Here is a tiny trained network, its code and every weight. The questions are about switching its units off for an input and a class, where a switched-off unit gives its printed mean instead of its output.

import numpy as np


def w(rows, s, z=0):
    codes = np.array(rows[::2]) - 128.0
    scale = np.full(codes.shape[1], s)
    scale[-1] = z or s
    return codes * scale


def norm(h):
    return h / np.sqrt((h * h).mean(-1, keepdims=True) + 1e-5)


def f(y):
    return y / 2 * (1 + np.tanh(0.7978845608 * (y + 0.044715 * y**3)))


def log_softmax(a):
    a = a - a.max(-1, keepdims=True)
    return a - np.log(np.exp(a).sum(-1, keepdims=True))


def net(x, mask):
    res = np.array(x, float).reshape(1, 3) / 4 @ E
    u = 0
    for l in range(4):
        y = f(norm(res) @ A[l][:, :-1].T + A[l][:, -1])
        res = res + np.where(mask[u : u + 14], y, B[l][:, -1]) @ B[l][:, :-1]
        u += 14
    return log_softmax(norm(res)[-1] @ U[:, :-1].T + U[:, -1])


A, B = {}, {}
E = w([
[138,97,127,166,138,144,120,160,173,8,125],'x0',
[123,98,124,253,128,149,131,125,125,169,124],'x1',
[125,146,123,141,129,243,128,121,149,144,130],'x2',
],0.0015)
A[0] = w([
[123,120,111,126,124,169,118,125,159,1,119,155],'L0N1',
[118,139,42,146,112,106,121,73,169,143,103,98],'L0N2',
[151,114,168,118,112,156,96,138,99,114,88,118],'L0N3',
[121,124,92,106,154,120,137,104,125,93,151,125],'L0N4',
[137,125,159,89,144,140,133,162,116,111,151,105],'L0N5',
[142,130,121,81,129,134,122,100,127,87,114,96],'L0N6',
[120,134,103,135,140,196,125,104,137,132,130,76],'L0N7',
[115,117,130,216,140,248,135,134,152,46,131,30],'L0N8',
[133,119,100,127,106,162,93,164,153,188,121,44],'L0N9',
[142,137,109,142,127,104,159,76,141,81,121,142],'L0N10',
[156,119,195,123,122,175,107,178,115,142,105,68],'L0N11',
[140,105,130,237,129,184,126,138,148,35,123,109],'L0N12',
[126,111,128,175,123,2,121,138,140,49,122,1],'L0N13',
[132,118,117,218,126,119,122,120,129,201,127,112],'L0N14',
],0.0047,0.00093)
B[0] = w([
[212,86,239,167,112,181,94,198,98,113,121,226],'L0N1',
[120,124,141,155,122,137,140,125,124,133,146,126],'L0N2',
[128,146,101,117,108,134,137,149,131,137,204,131],'L0N3',
[113,122,150,80,100,90,160,154,134,137,103,140],'L0N4',
[75,127,132,112,95,121,153,143,178,122,105,142],'L0N5',
[25,141,132,123,86,117,143,157,191,118,107,151],'L0N6',
[185,136,130,131,78,155,178,103,113,71,114,152],'L0N7',
[240,156,45,94,25,123,3,109,147,152,82,250],'L0N8',
[176,119,180,152,129,128,198,72,146,114,87,136],'L0N9',
[143,116,110,61,148,81,117,186,75,160,186,141],'L0N10',
[154,167,83,125,122,145,139,135,94,131,201,130],'L0N11',
[59,150,22,102,57,81,184,90,232,142,82,253],'L0N12',
[125,134,78,146,238,108,199,20,43,27,206,217],'L0N13',
[27,105,198,150,120,109,114,208,131,203,109,185],'L0N14',
],0.005,0.0046)
A[1] = w([
[161,100,87,157,250,76,150,75,46,28,217,2],'L1N1',
[125,98,129,123,211,153,160,122,157,135,166,51],'L1N2',
[164,87,252,210,188,167,90,153,63,241,113,15],'L1N3',
[149,103,81,168,140,112,167,61,103,186,130,105],'L1N4',
[86,138,158,146,164,111,194,167,98,152,176,88],'L1N5',
[68,127,137,120,181,148,112,152,86,140,152,35],'L1N6',
[78,121,175,156,163,117,190,155,117,139,162,83],'L1N7',
[160,156,126,126,204,204,180,20,83,105,181,96],'L1N8',
[108,128,97,129,155,131,120,132,95,65,143,50],'L1N9',
[139,126,97,129,172,190,127,138,124,152,88,112],'L1N10',
[88,179,182,169,75,165,101,108,63,162,165,119],'L1N11',
[157,79,244,102,170,206,114,249,105,76,148,46],'L1N12',
[83,84,210,137,152,113,151,126,121,143,94,93],'L1N13',
[136,105,160,150,123,77,40,239,66,157,170,102],'L1N14',
],0.0044,0.00067)
B[1] = w([
[132,23,242,116,89,69,123,38,24,184,61,253],'L1N1',
[170,127,85,140,59,99,134,106,149,176,169,126],'L1N2',
[193,135,57,110,213,85,209,253,60,115,71,173],'L1N3',
[124,142,212,164,137,167,138,203,124,124,155,154],'L1N4',
[179,123,137,146,90,141,108,119,165,103,104,150],'L1N5',
[155,116,124,123,61,136,139,132,175,121,94,131],'L1N6',
[178,157,109,127,118,138,105,100,111,103,137,148],'L1N7',
[58,89,128,151,135,167,175,54,170,70,113,185],'L1N8',
[161,120,158,146,74,96,155,127,135,227,112,143],'L1N9',
[136,133,90,118,107,78,155,109,139,114,170,121],'L1N10',
[142,138,111,133,130,87,158,127,160,62,124,141],'L1N11',
[44,214,212,141,100,113,142,196,114,143,197,169],'L1N12',
[148,124,92,120,106,159,134,148,101,73,98,146],'L1N13',
[88,140,93,135,148,157,210,45,203,73,182,142],'L1N14',
],0.0063,0.0044)
A[2] = w([
[129,93,142,145,148,166,109,137,165,180,133,1],'L2N1',
[171,53,97,136,166,120,110,89,161,154,106,49],'L2N2',
[141,91,167,135,157,100,84,110,98,82,137,87],'L2N3',
[139,140,120,58,167,130,41,117,139,160,99,121],'L2N4',
[105,96,110,69,107,112,135,149,148,153,114,132],'L2N5',
[255,109,101,113,105,168,43,128,149,136,161,30],'L2N6',
[111,128,99,132,141,117,109,138,95,97,155,123],'L2N7',
[60,120,89,92,146,96,73,138,131,181,136,105],'L2N8',
[120,104,113,83,128,135,84,149,136,132,122,115],'L2N9',
[113,122,129,140,123,97,124,148,172,143,135,105],'L2N10',
[86,75,115,187,158,70,81,167,155,191,163,62],'L2N11',
[203,78,168,73,133,149,131,148,163,96,158,21],'L2N12',
[123,142,131,106,152,111,112,119,128,137,121,158],'L2N13',
[132,49,71,148,148,142,89,106,123,124,105,22],'L2N14',
],0.0058,0.00069)
B[2] = w([
[125,196,38,116,99,22,160,81,88,64,241,92],'L2N1',
[79,161,221,110,85,196,130,188,113,146,155,183],'L2N2',
[93,119,139,84,76,133,121,115,168,214,26,175],'L2N3',
[171,80,149,102,187,98,65,134,168,56,179,209],'L2N4',
[131,115,172,178,188,165,92,119,110,109,106,200],'L2N5',
[245,182,164,164,105,253,139,95,71,68,113,254],'L2N6',
[146,142,155,134,119,156,149,147,135,191,107,109],'L2N7',
[105,101,150,156,201,171,101,172,142,159,138,178],'L2N8',
[183,121,152,181,162,76,141,113,158,156,177,162],'L2N9',
[131,148,152,110,187,179,123,117,44,150,177,135],'L2N10',
[64,212,131,172,189,198,119,53,84,61,78,111],'L2N11',
[63,221,76,191,129,79,126,96,113,218,88,123],'L2N12',
[121,69,128,165,99,131,106,166,170,121,123,136],'L2N13',
[111,219,229,106,110,159,146,160,125,165,146,168],'L2N14',
],0.0051,0.0023)
A[3] = w([
[253,164,80,119,52,150,106,86,126,181,155,2],'L3N1',
[36,157,78,162,171,130,96,103,111,197,151,47],'L3N2',
[114,116,135,164,111,109,104,158,132,108,113,99],'L3N3',
[131,143,103,120,123,126,128,90,119,164,168,91],'L3N4',
[162,98,66,128,116,108,119,100,122,171,147,61],'L3N5',
[160,121,117,108,140,182,136,121,74,140,161,142],'L3N6',
[125,151,101,79,126,130,111,115,137,194,121,100],'L3N7',
[137,132,118,136,118,144,163,66,160,157,150,92],'L3N8',
[142,84,144,205,95,126,145,136,172,142,132,95],'L3N9',
[131,118,168,154,167,180,165,91,128,158,141,99],'L3N10',
[176,133,157,109,123,108,144,120,105,75,146,139],'L3N11',
[148,81,110,139,101,86,121,58,44,164,189,70],'L3N12',
[128,125,135,178,166,102,163,136,54,100,199,103],'L3N13',
[192,122,94,135,88,131,92,120,121,104,137,25],'L3N14',
],0.0061,0.00086)
B[3] = w([
[185,105,111,135,47,130,73,126,127,98,132,254],'L3N1',
[148,209,113,166,184,153,123,76,79,163,122,119],'L3N2',
[166,149,135,113,144,144,153,91,132,177,159,139],'L3N3',
[115,131,176,145,147,148,155,154,165,82,75,111],'L3N4',
[119,145,253,127,163,191,171,163,88,36,125,125],'L3N5',
[69,152,94,120,106,54,75,157,182,106,70,131],'L3N6',
[126,116,156,178,149,139,165,144,68,63,155,117],'L3N7',
[106,101,104,147,115,140,139,132,142,89,147,136],'L3N8',
[111,164,114,2,165,130,93,94,67,69,132,146],'L3N9',
[142,120,81,96,90,91,110,110,166,107,176,143],'L3N10',
[50,102,66,164,122,139,98,149,146,227,120,158],'L3N11',
[109,116,154,111,128,135,97,136,127,227,71,185],'L3N12',
[148,134,95,33,100,140,98,158,183,187,106,140],'L3N13',
[138,123,154,137,100,191,116,157,166,140,62,181],'L3N14',
],0.0072,0.0041)
U = w([
[131,145,109,139,133,122,126,108,111,132,176,3],'0',
[81,53,210,105,95,84,127,34,56,213,70,163],'1',
[170,135,33,119,188,99,211,240,109,133,68,152],'2',
[63,106,67,124,124,161,179,38,186,49,168,120],'3',
[56,202,197,103,85,135,135,211,145,143,222,126],'4',
[141,68,141,109,254,113,35,140,184,124,194,135],'5',
[106,224,93,200,206,172,87,54,80,171,123,109],'6',
[223,157,99,160,13,207,31,125,145,93,93,166],'7',
],0.0075,0.0055)

Each question gives the input, the list of numbers given to net, and the class t.
The units are the neurons (one row each of A and B). Each row of codes is followed by its name. A weight is (code - 128) times the scale printed after its matrix; where a second scale follows, it is the last column's (A, B and U).
mask holds one flag per neuron, layer by layer. A switched-off neuron (its flag False) gives its mean, the last column of its row in B, instead of its output. The means were averaged over made-up inputs and are rounded, as every weight is.
A unit's drop is (log p(t) with every unit on - log p(t) with that unit switched off) / (log p(t) with every unit on - log p(t) with every unit switched off).
The circuit of an input: a set's keep is (log p(t) with only the set's units on - log p(t) with every unit switched off) / (log p(t) with every unit on - log p(t) with every unit switched off). Starting from the 12 units with the biggest drops (on a tie, the unit counted first), units are removed one at a time, each time the one whose removal leaves the highest keep (on an exact tie, the one counted first), for as long as the keep stays at least 0.8.
units of the circuit, in order: the units of the circuit, biggest drop first
most important unit: the unit with the biggest drop
k most important neurons: the k neurons with the biggest drops, biggest first
top k neurons in layer l: the k neurons of layer l with the biggest drops, biggest first
drop when u is switched off: that unit's drop, to one decimal
input [-4,4,6], class 2: most important unit => L0N14
input [-8,0,-6], class 2: units of the circuit, in order => [L0N12; L0N8; L1N3]
input [4,0,-4], class 1: units of the circuit, in order => [L0N13; L1N1]
input [-1,-7,1], class 4: top 2 neurons in layer 1 => [L1N12; L1N1]
input [6,-7,3], class 4: units of the circuit, in order => [L1N12; L0N1]
input [5,-5,0], class 4: units of the circuit, in order => [L0N1; L1N12]
input [-2,-8,4], class 4: units of the circuit, in order => [L0N12; L0N8; L1N12]
input [-3,5,5], class 2: 2 most important neurons => [L0N14; L0N12]
input [-6,1,5], class 2: units of the circuit, in order => [L0N12; L1N3]
input [-4,-1,8], class 3: 3 most important neurons => [L0N1; L0N8; L1N8]
input [-7,-7,2], class 5: 4 most important neurons => [L0N13; L0N1; L1N1; L0N8]
input [-3,1,-3], class 2: 2 most important neurons => [L0N12; L1N3]
input [-6,-3,-5], class 5: 4 most important neurons => [L0N13; L0N1; L1N1; L0N14]
input [-2,-1,0], class 5: 2 most important neurons => [L0N13; L0N14]
input [1,-1,0], class 4: 2 most important neurons => [L0N1; L1N12]
input [0,-5,0], class 4: 2 most important neurons => [L0N12; L0N8]
input [-7,-3,6], class 3: 3 most important neurons => [L0N1; L0N8; L0N13]
input [-7,4,-6], class 2: most important neuron => [L1N3]
input [-7,0,-4], class 2: 3 most important neurons => [L0N13; L0N12; L0N8]
input [-2,-2,1], class 5: top 2 neurons in layer 1 => [L1N1; L1N8]
input [-6,3,1], class 2: most important unit => L1N3
input [1,3,0], class 6: 4 most important neurons => [L0N14; L0N12; L0N1; L2N8]
input [5,-8,-5], class 1: 2 most important neurons => [L0N13; L1N1]
input [3,-8,-4], class 1: 3 most important neurons => [L0N13; L1N1; L0N14]
input [4,-5,-3], class 1: 2 most important neurons => [L0N13; L1N1]
input [-7,0,2], class 2: drop when L0N13 is switched off => 0.4
input [-8,8,-8], class 2: drop when L1N3 is switched off => 0.3
input [7,-2,-3], class 1: drop when L0N13 is switched off => 3.0
input [-6,3,2], class 2: drop when L1N3 is switched off => 0.1
